Each row has a name. Each question is about the rows just above it.

<116>: [ 14 -72  -8 -10 -10  24 -31 -18 -49 -29  29 -25 -48]
<219>: [ 38  -5  17   8  32 -23 -18  12 -40  10 -16 -29  89]
<147>: [  9 -34 -47 -29  11  31  44  26 -14 -36  24 -52 -41]
<185>: [ -9   5 -36 -19 -60 -37 -35 -42 -19  39  11 -32 -41]
<171>: [-19  27   8  13 -89   0 -19 -50  16  37 -14 -23  -6]
<63>: [-13  -5  49  28  -7 -16 -64 -33   2  14  -4  73  -3]
<215>: [ 48  32 -20  -7 -62 -41 -36 -44   6  50   0   1 -35]
<138>: [-20  49  49 -27 -55 -19 -25 -37  49 -27 -27  49  26]
<201>: [-16   7  -6  -4 -40 -48 -63 -46 -12  41   9  50 -39]
<154>: [ 16 -19 -63 -29  47 -29  16  31 -34 -10 -29 -29 -31]
Times [49] occurs in <138>: => 4
Count of [-36] in <185>: => 1
How many times does <154> hold [-29]? => 4

<204>: [52 52 10 10 -8]
<171>: [ 52 -75  -9  12  -9]
<154>: [  6 -47   6   6   6]
<215>: [53 12 12 51 53]
Times [-8] occurs in <204>: => 1
Count of [12] in <215>: => 2
Times [6] occurs in <154>: => 4
How many times does <215> hold [54]? => 0
Times [7] occurs in <154>: => 0
Count of [-9] in <171>: => 2
Count of [52] in <204>: => 2

<84>: [ -9  24  13 -28 -18  12  30  17   6 -27 -18  -3  -5 -30 -31  25  24  15
  -6  26 -31  -1   1 -19  15  -2 -14  10 -29 -16   2  -1 -35  30 -30  30
 -21]
<138>: [ -2  26  10 -17 -11   7  24  11   0 -24 -16   7   3 -21 -15  17  23  13
  -9  17 -22   4  -1  -9  14  -6  -2   8 -27 -12   3  -1 -20  30 -20  23
 -10]
<171>: [ 10  -7 -26  22  35 -29 -32 -17  -7  43   2  28  20  37  50 -40 -25 -37
   9 -36  35 -18   9   0 -21  17  25 -20  37  29  -7 -15  37 -15  35 -40
   4]
<201>: [ 14  41 -10   2  -2 -23   7 -19 -38 -44 -41  42  23 -13  28  38  17  38
 -23 -23 -18  13 -27   9   9 -44  32 -11 -51 -20  14 -19  14  38  -8  38
  14]
<204>: [-10  25  21 -29 -27  21  36  19   7 -39 -14 -12 -11 -37 -42  35  30  27
  -9  34 -37   8  -3 -17  21  -9 -19  16 -38 -24  -2   6 -39  30 -36  40
 -16]
<185>: [ 15 -12 -17  29  31 -19 -27 -15  -6  36  11  23  19  37  48 -31 -20 -22
   7 -30  36  -4   6  15 -14   9  27 -12  33  25   7  -5  42 -16  36 -33
  18]
<215>: [ -2 -16  16  14 -18  19   8  -1  -5 -27  13 -18  -9  -8 -12  17   9  31
 -12  10  -5  32 -16  30  14 -26  -2  13 -18 -17 -11  19   6  -7  -4  14
  30]
<219>: [ 10  -4  31  24 -58  38  13 -15 -29 -88  19 -51 -31 -34 -39  34  15  73
 -48  14 -28  74 -54  69  28 -84 -11  22 -65 -58 -38  37   7 -22 -23  28
 -24]
Times [-23] occurs in <201>: => 3
Count of [38] in <201>: => 4
Count of [-16] in <215>: => 2
How many times does <171> hold [-8]? => 0

<215>: [23 24 22 16 22 25 46 21]
<154>: [52 47 28 24 19 47 47 70]
<138>: [23 23 16 22 22 23 22 22]
Count of [23] in <138>: => 3
How many times does <138> hold [22]? => 4
How many times does <215> hold [22]? => 2
How many times does <215> hold [46]? => 1
Count of [46] in <154>: => 0

<171>: [14 26 14 14 23 -7 23 23 14 14 42 14]
<154>: [-12  35  70  35  64 -85  35 -12  35  35  35 -12]
<63>: [-13   6 -48 -35 -68  48  47  42 -22  18  68  24]
<215>: [-29  47  22 -28 -54   4  67  22  24  32  84  -8]
<116>: [-12  35  70  29  63 -85 -36 -23  34  -1 -56   0]
Times [26] occurs in <171>: => 1
How many times does <154> hold [64]? => 1
Count of [24] in <215>: => 1
Times [23] occurs in <171>: => 3
Times [14] occurs in <171>: => 6
Count of [36] in <154>: => 0

